Below are the code and all the weights of a small trained network. Each question names an input and a class and asks about switching units off, where a switched-off unit gives its printed mean instead of its output.

import numpy as np


def w(rows, s, z=0):
    codes = np.array(rows[::2]) - 128.0
    scale = np.full(codes.shape[1], s)
    scale[-1] = z or s
    return codes * scale


def f(y):
    return y / 2 * (1 + np.tanh(0.7978845608 * (y + 0.044715 * y**3)))


def log_softmax(a):
    a = a - a.max(-1, keepdims=True)
    return a - np.log(np.exp(a).sum(-1, keepdims=True))


def net(x, mask):
    res = np.array(x, float).reshape(1, 3) / 4 @ E
    y = f(res @ A[0][:, :-1].T + A[0][:, -1])
    res = res + np.where(mask, y, B[0][:, -1]) @ B[0][:, :-1]
    return log_softmax(res[-1] @ U[:, :-1].T + U[:, -1])


A, B = {}, {}
E = w([
[51,217,172],'x0',
[108,85,4],'x1',
[167,228,55],'x2',
],0.012)
A[0] = w([
[57,189,143,172],'N1',
[240,88,115,191],'N2',
[182,144,103,134],'N3',
[140,172,140,205],'N4',
[129,123,184,58],'N5',
[128,141,175,98],'N6',
[151,60,48,196],'N7',
[124,172,61,146],'N8',
[160,122,192,165],'N9',
[1,138,137,253],'N10',
],0.014,0.0057)
B[0] = w([
[44,230,163,219],'N1',
[225,118,105,242],'N2',
[164,90,156,167],'N3',
[154,209,170,185],'N4',
[138,109,108,164],'N5',
[148,164,137,166],'N6',
[144,100,16,254],'N7',
[126,147,101,199],'N8',
[117,139,193,200],'N9',
[10,154,144,232],'N10',
],0.011,0.012)
U = w([
[17,2,127,155],'0',
[197,100,43,4],'1',
[66,253,151,116],'2',
[210,142,200,155],'3',
],0.0092,0.0024)

Each question gives the input, the list of numbers given to net, and the class t.
The units are the neurons (one row each of A and B). Each row of codes is followed by its name. A weight is (code - 128) times the scale printed after its matrix; where a second scale follows, it is the last column's (A, B and U).
mask holds one flag per neuron, in row order. A switched-off neuron (its flag False) gives its mean, the last column of its row in B, instead of its output. The means were averaged over made-up inputs and are rounded, as every weight is.
A unit's drop is (log p(t) with every unit on - log p(t) with that unit switched off) / (log p(t) with every unit on - log p(t) with every unit switched off).
The circuit of an input: a set's keep is (log p(t) with only the set's units on - log p(t) with every unit switched off) / (log p(t) with every unit on - log p(t) with every unit switched off). Starting from all 10 units, units are removed one at a time, each time the one whose removal leaves the highest keep (on an exact tie, the one counted first), for as long as the keep stays at least 0.8.
units of the circuit, in order: the units of the circuit, biggest drop first
top k neurons: the k neurons with the biggest drops, biggest first
drop when u is switched off: that unit's drop, to one decimal
input [-1,-7,-1], class 3: units of the circuit, in order	[N10]
input [1,3,0], class 0: units of the circuit, in order	[N2, N1, N4]
input [2,4,-1], class 0: units of the circuit, in order	[N4, N1, N2]
input [-4,-1,-7], class 1: units of the circuit, in order	[N10, N1]
input [-1,-2,3], class 3: top 3 neurons	[N10, N7, N1]
input [-2,-3,6], class 3: units of the circuit, in order	[N7, N10, N1]
input [1,1,-4], class 0: top 2 neurons	[N1, N4]
input [1,3,-1], class 0: top 3 neurons	[N2, N1, N4]
input [-2,-8,5], class 3: top 2 neurons	[N10, N1]
input [-1,-4,-3], class 3: top 3 neurons	[N1, N10, N7]
input [4,8,0], class 0: top 2 neurons	[N4, N7]
input [-3,-4,4], class 3: drop when N7 is switched off	0.3
input [-4,-7,5], class 3: drop when N7 is switched off	0.0
input [-1,1,5], class 1: drop when N10 is switched off	0.1
